a = array([116, 108, 139, 136, 149, 143, 116, 146, 144, 143, 121])
a[0]	116
a[1]	108
a[-3]	144
a[5]	143
a[2]	139

m =
[[121 143 144 118 146 141 144 134 144]
 [135 121 122 125 115 118 122 122 118]
 [127 132 132 129 153 134 131 147 157]
 [129 116 121 133 125 118 122 138 128]
 [123 114 120 136 139 123 122 153 148]
 [146 111 107 132 106 107 108 126 111]
 [127 122 126 131 128 123 126 135 131]]
m[0, 0] => 121
m[4, 6] => 122
m[3, 8] => 128
m[1] => [135, 121, 122, 125, 115, 118, 122, 122, 118]
m[1, 1] => 121
m[2, 5] => 134
m[5, 0] => 146
m[:, 4] => [146, 115, 153, 125, 139, 106, 128]
m[2] => [127, 132, 132, 129, 153, 134, 131, 147, 157]
m[0] => [121, 143, 144, 118, 146, 141, 144, 134, 144]
m[5, 8] => 111
m[4, 3] => 136
m[5, 5] => 107
m[:, 0] => [121, 135, 127, 129, 123, 146, 127]
m[5, 4] => 106
m[6, 5] => 123
m[3] => [129, 116, 121, 133, 125, 118, 122, 138, 128]
m[6, 2] => 126
m[1, 5] => 118
m[4, 0] => 123
m[2, 2] => 132
m[5, 7] => 126
m[1, 4] => 115

B = [118 110 121 121 126 102 128 156 120 135]
B[-10] -> 118
B[4] -> 126
B[-1] -> 135
B[-5] -> 102

A =
[[133 133 133 124 118 132]
 [131 114 119 129 135 124]
 [131 114 119 128 134 125]
 [134 113 120 126 131 125]
 [132 134 134 124 119 132]
 [131 123 126 127 128 128]
 [133 128 130 125 121 130]
 [118 134 129 133 135 126]
 [123 137 133 129 127 129]
 [126 122 123 130 135 125]
 [126 133 131 129 127 129]
 [123 150 142 128 119 133]]
A[0][0] -> 133
A[11][1] -> 150
A[10][2] -> 131
A[8] -> [123, 137, 133, 129, 127, 129]
A[8][0] -> 123
A[7] -> [118, 134, 129, 133, 135, 126]
A[7][0] -> 118
A[0] -> [133, 133, 133, 124, 118, 132]
A[11] -> [123, 150, 142, 128, 119, 133]
A[4][0] -> 132
A[:, 3] -> [124, 129, 128, 126, 124, 127, 125, 133, 129, 130, 129, 128]
A[10][1] -> 133
A[5][4] -> 128
A[11][2] -> 142
A[10] -> [126, 133, 131, 129, 127, 129]
A[:, 5] -> [132, 124, 125, 125, 132, 128, 130, 126, 129, 125, 129, 133]
A[1][4] -> 135
A[6][1] -> 128
A[9][3] -> 130
A[1][3] -> 129
A[10][3] -> 129
A[0][3] -> 124
A[3] -> [134, 113, 120, 126, 131, 125]
A[5] -> [131, 123, 126, 127, 128, 128]
A[4][2] -> 134
A[4][5] -> 132

M =
119	133	149	108	125
106	129	146	124	143
142	154	128	110	107
144	139	121	143	107
133	153	126	110	108
118	110	148	129	149
105	114	152	141	131
107	141	152	112	119
M[0, 0] = 119
M[3, 2] = 121
M[5, 0] = 118
M[3, 0] = 144
M[1, 3] = 124
M[0, 2] = 149
M[1, 0] = 106
M[1, 1] = 129
M[4, 4] = 108
M[3, 4] = 107
M[7] = [107, 141, 152, 112, 119]
M[6, 0] = 105
M[3] = [144, 139, 121, 143, 107]

data =
[[116 112 116 148]
 [117 106 131 108]
 [112 107 136 142]]
data[0,0] = 116
data[2,2] = 136
data[:, 1] = [112, 106, 107]
data[1] = [117, 106, 131, 108]
data[:, 3] = [148, 108, 142]

W =
[[129 145 142 127]
 [121 117 117 149]
 [112 136 150 114]
 [127 142 137 123]
 [113 129 151 109]
 [115 150 152 108]
 [136 108 110 138]]
W[0][0] => 129
W[3][2] => 137
W[0] => [129, 145, 142, 127]
W[2][2] => 150
W[:, 1] => [145, 117, 136, 142, 129, 150, 108]
W[4][2] => 151
W[6][2] => 110
W[2][1] => 136
W[1][3] => 149
W[6][1] => 108
W[5][3] => 108
